Below is a small trained network, with its code and all its weights. Each question gives an input and a target symbol and asks what happens when units are switched off, that is, made to give their printed mean instead of their output.

import numpy as np


def w(rows, s, z=0):
    codes = np.array(rows[::2]) - 128.0
    scale = np.full(codes.shape[1], s)
    scale[-1] = z or s
    return codes * scale


def norm(h):
    return h / np.sqrt((h * h).mean(-1, keepdims=True) + 1e-5)


def f(y):
    return np.maximum(y, 0)


def softmax(a):
    e = np.exp(a - a.max(-1, keepdims=True))
    return e / e.sum(-1, keepdims=True)


def log_softmax(a):
    a = a - a.max(-1, keepdims=True)
    return a - np.log(np.exp(a).sum(-1, keepdims=True))


def net(x, mask):
    ids = ['Ψαηλμτ'.index(c) for c in x.split()]
    T = len(ids)
    res = E[ids] + P[:T]
    r = norm(res)
    for j in range(3):
        rows = slice(4 * j, 4 * j + 4)
        q, k, v = (r @ M[0][rows].T for M in (Q, K, V))
        z = softmax(np.where(np.tri(T) > 0, q @ k.T / 4**0.5, -1e9)) @ v
        o = O[0][rows]
        res = res + np.where(mask[j], z, o[:, -1]) @ o[:, :-1]
    y = f(norm(res) @ A[0][:, :-1].T + A[0][:, -1])
    res = res + np.where(mask[3:15], y, B[0][:, -1]) @ B[0][:, :-1]
    return log_softmax(norm(res)[-1] @ U[:, :-1].T + U[:, -1])


Q, K, V, O, A, B = {}, {}, {}, {}, {}, {}
E = w([
[176,92,87,247,92,111,235],'Ψ',
[138,250,156,212,252,116,156],'α',
[210,93,111,183,133,92,28],'η',
[179,185,242,74,135,157,33],'λ',
[176,90,230,149,19,206,111],'μ',
[150,3,140,49,219,120,112],'τ',
],0.0029)
P = w([
[104,141,188,135,105,8,151],'0',
[71,98,172,199,129,94,76],'1',
[116,142,139,149,118,88,107],'2',
[201,129,186,124,134,76,154],'3',
[101,95,153,182,153,158,84],'4',
[128,153,98,125,116,120,113],'5',
[234,124,171,103,151,126,164],'6',
[118,116,136,163,164,201,86],'7',
[142,156,75,104,118,153,101],'8',
[239,133,149,89,155,183,171],'9',
[138,115,121,154,175,254,96],'10',
[151,156,55,86,121,188,97],'11',
],0.0049)
Q[0] = w([
[187,146,185,117,203,156,134],'h1',
[69,100,137,112,145,117,135],'h1',
[119,98,123,188,175,205,119],'h1',
[183,109,131,84,143,160,187],'h1',
[8,105,158,110,127,126,155],'h2',
[118,96,116,158,176,158,76],'h2',
[65,167,46,100,105,71,137],'h2',
[87,112,130,183,94,165,117],'h2',
[250,124,95,152,153,142,106],'h3',
[128,77,119,180,159,118,149],'h3',
[107,209,101,115,137,94,207],'h3',
[143,111,152,42,95,86,195],'h3',
],0.021)
K[0] = w([
[162,88,114,83,117,216,150],'h1',
[93,137,153,124,106,103,186],'h1',
[202,158,143,138,149,149,171],'h1',
[82,163,105,99,165,217,140],'h1',
[150,116,192,151,122,19,128],'h2',
[174,156,149,164,160,152,173],'h2',
[39,154,112,174,110,71,145],'h2',
[139,115,127,112,93,96,184],'h2',
[150,124,137,123,190,250,160],'h3',
[183,80,119,145,134,124,167],'h3',
[78,137,182,214,173,79,101],'h3',
[102,73,94,149,110,122,42],'h3',
],0.02)
V[0] = w([
[76,68,158,175,47,76,177],'h1',
[187,71,3,201,127,178,173],'h1',
[157,235,128,196,91,130,130],'h1',
[160,94,154,132,54,226,85],'h1',
[148,116,148,76,170,71,16],'h2',
[111,163,107,109,93,239,149],'h2',
[163,103,44,101,77,87,119],'h2',
[40,122,203,16,166,134,193],'h2',
[133,101,145,11,195,163,70],'h3',
[56,173,96,56,100,25,91],'h3',
[163,159,11,132,215,182,128],'h3',
[83,40,139,134,166,93,215],'h3',
],0.011)
O[0] = w([
[160,85,182,189,73,76,156,75],'h1',
[185,110,1,121,78,96,155,92],'h1',
[146,124,106,186,97,212,73,136],'h1',
[127,118,110,92,123,203,202,138],'h1',
[180,98,68,125,201,167,137,255],'h2',
[100,98,208,66,82,148,131,15],'h2',
[141,178,84,127,90,112,205,76],'h2',
[137,50,191,205,181,79,178,14],'h2',
[214,186,189,114,148,101,64,169],'h3',
[92,195,98,47,114,166,79,23],'h3',
[92,120,147,195,146,58,67,90],'h3',
[162,116,55,95,118,61,169,108],'h3',
],0.0092,0.0079)
A[0] = w([
[92,137,157,2,76,107,101,167],'n1',
[89,143,5,102,104,155,131,39],'n2',
[83,38,74,153,103,79,122,80],'n3',
[169,149,158,106,183,16,225,17],'n4',
[43,103,155,225,115,61,53,45],'n5',
[133,167,103,164,183,81,87,151],'n6',
[229,80,156,123,140,141,141,95],'n7',
[36,40,107,64,103,115,113,104],'n8',
[126,81,122,149,54,87,167,127],'n9',
[91,183,111,143,3,65,158,115],'n10',
[139,92,178,139,53,185,221,2],'n11',
[18,115,82,83,157,160,171,58],'n12',
],0.012,0.0026)
B[0] = w([
[158,141,171,63,86,129,12,154],'n1',
[197,167,69,99,129,185,141,254],'n2',
[72,147,133,198,142,100,122,152],'n3',
[221,109,147,138,137,33,59,198],'n4',
[44,72,49,115,116,99,86,187],'n5',
[127,123,148,68,73,127,143,239],'n6',
[41,145,139,116,139,72,179,212],'n7',
[226,114,149,219,129,151,108,140],'n8',
[107,199,161,147,148,137,150,142],'n9',
[122,249,200,167,118,99,114,145],'n10',
[156,67,144,118,30,138,152,166],'n11',
[193,146,200,106,127,110,109,155],'n12',
],0.019,0.0084)
U = w([
[102,249,148,234,89,98,148,2],'Ψ',
[10,85,61,128,105,115,48,220],'α',
[201,171,24,73,135,207,133,194],'η',
[91,129,225,126,254,195,133,96],'λ',
[133,45,189,111,26,162,200,114],'μ',
[206,103,151,94,168,1,115,143],'τ',
],0.0063,0.00094)

Each question gives the input, a string of symbols that net reads in full, and the target symbol t.
The units are the heads (4 rows each of Q, K, V and O) and the neurons (one row each of A and B). Each row of codes is followed by its name. A weight is (code - 128) times the scale printed after its matrix; where a second scale follows, it is the last column's (O, A, B and U).
mask holds one flag per unit, heads first, then neurons. A switched-off unit (its flag False) gives its mean, the last column of its rows in O or B, instead of its output. The means were averaged over made-up inputs and are rounded, as every weight is.
A unit's drop is (log p(t) with every unit on - log p(t) with that unit switched off) / (log p(t) with every unit on - log p(t) with every unit switched off).
The circuit of an input: a set's keep is (log p(t) with only the set's units on - log p(t) with every unit switched off) / (log p(t) with every unit on - log p(t) with every unit switched off). Starting from the 12 units with the biggest drops (on a tie, the unit counted first), units are removed one at a time, each time the one whose removal leaves the highest keep (on an exact tie, the one counted first), for as long as the keep stays at least 0.8.
units of the circuit, in order: the units of the circuit, biggest drop first
unit that matters most: the unit with the biggest drop
top k neurons: the k neurons with the biggest drops, biggest first
which heads matter: for each layer, one digit per head in row order, 1 if its drop is at least 0.15 and else 0, layers parted by /
drop of u: that unit's drop, to one decimal
input τ η η η η α, target α: units of the circuit, in order -> [h3]
input μ μ α η, target μ: which heads matter -> 100
input η α η, target α: which heads matter -> 100
input η α η α α η η η η τ μ, target τ: which heads matter -> 000
input α τ η η η η μ α Ψ, target Ψ: which heads matter -> 011
input μ η τ α Ψ λ α, target λ: units of the circuit, in order -> [h1; n2]
input η τ τ α λ τ Ψ α λ α, target λ: units of the circuit, in order -> [h1; h2; h3; n2]
input η α λ μ η η α λ, target α: units of the circuit, in order -> [h3; n5]
input η α α Ψ α, target Ψ: which heads matter -> 000
input τ η μ Ψ, target μ: which heads matter -> 100
input α α η Ψ η η α η, target α: which heads matter -> 000
input η λ μ, target μ: units of the circuit, in order -> [h3; h1]
input λ τ α α, target τ: which heads matter -> 100
input η η α η τ τ α η α η Ψ η, target Ψ: top neuron -> [n10]
input α λ τ α μ, target α: which heads matter -> 000
input η τ τ η μ η μ α, target μ: which heads matter -> 000
input η λ η, target λ: drop of n5 -> 0.1
input λ τ η τ α η α λ τ λ η, target λ: drop of h1 -> 0.2
input α α τ λ μ λ λ, target μ: drop of n11 -> 0.2
input η η τ, target τ: unit that matters most -> h1
